Here is a tiny trained network, its code and every weight. The questions are about switching its units off for an input and a target symbol, where a switched-off unit gives its printed mean instead of its output.

import numpy as np


def w(rows, s, z=0):
    codes = np.array(rows[::2]) - 128.0
    scale = np.full(codes.shape[1], s)
    scale[-1] = z or s
    return codes * scale


def norm(h):
    return h / np.sqrt((h * h).mean(-1, keepdims=True) + 1e-5)


def f(y):
    return np.maximum(y, 0)


def softmax(a):
    e = np.exp(a - a.max(-1, keepdims=True))
    return e / e.sum(-1, keepdims=True)


def log_softmax(a):
    a = a - a.max(-1, keepdims=True)
    return a - np.log(np.exp(a).sum(-1, keepdims=True))


def net(x, mask):
    ids = ['ΓΔΨηθλμτφ'.index(c) for c in x.split()]
    T = len(ids)
    res = E[ids] + P[:T]
    r = norm(res)
    for j in range(3):
        rows = slice(4 * j, 4 * j + 4)
        q, k, v = (r @ M[0][rows].T for M in (Q, K, V))
        z = softmax(np.where(np.tri(T) > 0, q @ k.T / 4**0.5, -1e9)) @ v
        o = O[0][rows]
        res = res + np.where(mask[j], z, o[:, -1]) @ o[:, :-1]
    y = f(norm(res) @ A[0][:, :-1].T + A[0][:, -1])
    res = res + np.where(mask[3:19], y, B[0][:, -1]) @ B[0][:, :-1]
    return log_softmax(norm(res)[-1] @ U[:, :-1].T + U[:, -1])


Q, K, V, O, A, B = {}, {}, {}, {}, {}, {}
E = w([
[130,54,146,152,136,156,130,146,71],'Γ',
[127,110,218,235,145,158,118,116,95],'Δ',
[126,115,207,161,115,183,158,187,126],'Ψ',
[125,122,134,251,64,101,180,142,94],'η',
[148,83,101,158,74,66,148,203,104],'θ',
[51,132,243,96,190,50,146,81,178],'λ',
[111,102,192,158,131,57,95,180,143],'μ',
[101,176,91,139,164,186,151,89,135],'τ',
[69,106,75,99,110,128,95,238,115],'φ',
],0.017)
P = w([
[210,71,67,121,203,75,177,100,206],'0',
[74,75,176,147,179,193,162,215,59],'1',
[163,161,111,96,186,110,100,164,86],'2',
[172,146,247,79,4,159,87,102,20],'3',
[71,73,158,143,136,213,125,199,126],'4',
[132,155,114,99,152,134,92,145,115],'5',
[94,136,190,112,24,159,102,107,49],'6',
[39,110,139,173,159,157,135,174,167],'7',
[124,162,114,112,128,142,78,136,148],'8',
[56,148,156,112,32,152,106,121,73],'9',
[80,63,163,163,127,204,96,206,189],'10',
],0.017)
Q[0] = w([
[227,76,115,166,215,119,157,126,164],'h0',
[132,82,93,183,228,173,154,119,253],'h0',
[163,191,63,109,178,122,108,165,164],'h0',
[71,10,103,167,152,105,195,192,181],'h0',
[117,79,74,129,143,102,89,83,142],'h1',
[164,67,78,176,172,114,72,121,123],'h1',
[156,53,114,174,192,164,155,185,172],'h1',
[83,35,113,169,104,108,133,138,179],'h1',
[132,177,124,184,88,121,129,128,127],'h2',
[195,138,198,66,40,115,46,118,61],'h2',
[86,12,124,186,127,144,124,167,177],'h2',
[173,157,139,61,2,121,81,79,46],'h2',
],0.012)
K[0] = w([
[220,133,130,126,169,125,142,122,51],'h0',
[246,4,165,115,214,105,205,64,82],'h0',
[173,84,121,60,117,148,153,158,8],'h0',
[189,63,116,122,113,75,222,87,202],'h0',
[120,72,95,106,119,128,102,60,144],'h1',
[172,70,134,100,163,130,101,84,4],'h1',
[189,73,84,167,226,147,99,175,181],'h1',
[102,40,104,145,137,115,140,147,172],'h1',
[147,195,113,187,64,127,141,168,158],'h2',
[71,150,157,162,85,134,32,213,105],'h2',
[160,13,170,191,113,125,229,52,131],'h2',
[70,71,82,122,66,125,3,190,121],'h2',
],0.011)
V[0] = w([
[97,147,160,90,52,47,173,226,176],'h0',
[50,186,57,43,137,173,105,90,110],'h0',
[53,89,192,109,171,36,45,78,116],'h0',
[164,85,23,60,99,63,172,136,81],'h0',
[83,46,156,87,150,226,141,177,127],'h1',
[44,160,130,172,25,106,92,131,169],'h1',
[131,183,182,83,89,156,255,130,132],'h1',
[67,114,168,166,102,142,66,98,45],'h1',
[51,150,140,46,157,93,165,145,188],'h2',
[117,175,91,94,144,145,115,81,140],'h2',
[111,85,183,119,155,196,152,147,112],'h2',
[141,121,18,121,68,153,124,211,99],'h2',
],0.015)
O[0] = w([
[204,127,175,200,12,85,136,194,154,172],'h0',
[49,207,138,117,74,184,106,107,171,5],'h0',
[43,60,246,81,135,84,139,126,160,163],'h0',
[83,177,89,125,41,51,136,80,159,123],'h0',
[134,129,159,114,80,138,240,176,91,167],'h1',
[146,119,145,145,148,170,61,141,28,94],'h1',
[206,144,178,196,147,86,96,173,169,110],'h1',
[99,76,151,178,146,68,139,148,39,133],'h1',
[187,158,201,101,95,49,114,149,51,118],'h2',
[218,117,131,165,126,113,105,43,99,49],'h2',
[163,164,138,73,86,194,165,102,123,155],'h2',
[97,124,62,185,96,53,172,128,221,105],'h2',
],0.014,0.017)
A[0] = w([
[170,85,180,168,128,121,108,138,95,105],'n0',
[102,121,67,75,168,35,140,34,205,54],'n1',
[177,79,54,144,148,120,83,44,101,165],'n2',
[127,115,167,38,95,128,150,135,190,113],'n3',
[48,126,144,44,152,169,109,93,110,1],'n4',
[49,195,182,10,98,142,147,182,147,180],'n5',
[72,64,78,157,119,150,210,169,163,48],'n6',
[114,235,101,23,22,162,100,120,170,40],'n7',
[186,129,87,124,97,59,176,130,169,142],'n8',
[55,187,186,88,149,37,89,153,219,177],'n9',
[68,96,115,132,179,194,154,86,157,18],'n10',
[229,129,102,162,129,178,116,100,73,71],'n11',
[69,160,140,201,167,189,30,133,95,115],'n12',
[79,88,201,182,73,149,195,149,117,205],'n13',
[117,239,65,121,194,148,125,136,141,21],'n14',
[196,162,36,105,135,127,33,43,134,70],'n15',
],0.013,0.0071)
B[0] = w([
[199,192,132,149,151,76,125,81,124,178],'n0',
[171,130,124,25,35,29,186,73,66,162],'n1',
[80,176,115,199,142,132,77,22,137,146],'n2',
[150,104,165,176,131,176,147,76,145,187],'n3',
[155,44,106,163,120,109,98,77,122,142],'n4',
[98,100,174,239,132,176,154,70,130,211],'n5',
[29,161,99,228,147,124,127,167,113,189],'n6',
[118,131,158,148,238,233,100,87,74,154],'n7',
[143,177,202,123,156,143,74,188,99,190],'n8',
[168,182,128,196,135,156,79,132,186,181],'n9',
[86,102,158,116,124,123,109,194,61,146],'n10',
[158,146,143,154,91,171,197,19,105,137],'n11',
[66,177,198,127,96,227,147,46,149,145],'n12',
[104,161,87,147,125,181,80,83,196,251],'n13',
[245,80,181,165,96,97,129,136,88,137],'n14',
[228,79,130,190,167,151,99,8,111,138],'n15',
],0.014,0.017)
U = w([
[95,106,138,119,94,85,212,104,113,82],'Γ',
[120,86,120,100,226,125,110,139,137,94],'Δ',
[196,162,117,122,140,161,154,183,135,121],'Ψ',
[135,119,68,176,155,72,98,168,109,152],'η',
[111,197,135,101,2,95,73,174,110,212],'θ',
[146,58,193,83,64,36,120,174,71,224],'λ',
[124,115,195,176,194,105,102,111,228,2],'μ',
[207,71,72,199,80,134,108,65,77,53],'τ',
[96,247,116,62,133,196,20,114,146,239],'φ',
],0.0099,0.0056)

Each question gives the input, a string of symbols that net reads in full, and the target symbol t.
The units are the heads (4 rows each of Q, K, V and O) and the neurons (one row each of A and B). Each row of codes is followed by its name. A weight is (code - 128) times the scale printed after its matrix; where a second scale follows, it is the last column's (O, A, B and U).
mask holds one flag per unit, heads first, then neurons. A switched-off unit (its flag False) gives its mean, the last column of its rows in O or B, instead of its output. The means were averaged over made-up inputs and are rounded, as every weight is.
A unit's drop is (log p(t) with every unit on - log p(t) with that unit switched off) / (log p(t) with every unit on - log p(t) with every unit switched off).
The circuit of an input: a set's keep is (log p(t) with only the set's units on - log p(t) with every unit switched off) / (log p(t) with every unit on - log p(t) with every unit switched off). Starting from the 12 units with the biggest drops (on a tie, the unit counted first), units are removed one at a time, each time the one whose removal leaves the highest keep (on an exact tie, the one counted first), for as long as the keep stays at least 0.8.
circuit, biggest first: the units of the circuit, biggest drop first
k most important neurons: the k neurons with the biggest drops, biggest first
heads that matter: for each layer, one digit per head in row order, 1 if its drop is at least 0.15 and else 0, layers parted by /
input Γ Δ Γ Γ Γ μ Γ φ, target Γ: heads that matter => 110
input τ Γ λ, target λ: circuit, biggest first => h2
input η η Δ Γ τ λ θ Ψ η μ λ, target η: heads that matter => 101
input μ Ψ Γ η Ψ θ, target θ: heads that matter => 100
input τ Ψ Δ λ θ μ Γ μ, target τ: circuit, biggest first => h0, h2, n14
input Ψ η Ψ τ Ψ η μ Ψ η Ψ, target τ: circuit, biggest first => h0, n11
input θ μ μ μ μ Ψ η, target λ: heads that matter => 110
input λ Ψ θ Δ λ Ψ η, target μ: circuit, biggest first => h0, n13
input η θ Γ μ φ μ μ Δ, target η: heads that matter => 100
input φ Γ Δ μ η λ μ λ, target φ: circuit, biggest first => h0, n7
input Ψ Ψ τ Ψ Ψ τ η η, target Ψ: circuit, biggest first => h0, h1, h2
input η Ψ μ Ψ, target λ: circuit, biggest first => h1, h0
input θ η θ μ η μ Γ, target λ: heads that matter => 010
input τ Δ λ Δ η μ Γ φ, target τ: circuit, biggest first => h0, h2, n14
input Ψ η Δ μ Γ Ψ Γ, target Ψ: heads that matter => 101
input μ φ φ Δ θ Γ, target Γ: circuit, biggest first => h1
input τ Ψ μ Ψ Ψ, target τ: heads that matter => 101
input θ Ψ θ Γ λ, target θ: heads that matter => 100
input λ τ θ λ Δ θ Δ, target η: heads that matter => 001
input Δ λ φ η τ, target Δ: circuit, biggest first => h0
input λ θ φ φ θ Ψ Δ θ, target λ: heads that matter => 001
input λ Ψ Ψ, target Ψ: circuit, biggest first => h0, h1
input λ Γ φ λ η Δ η τ Γ τ, target φ: 2 most important neurons => n12, n5
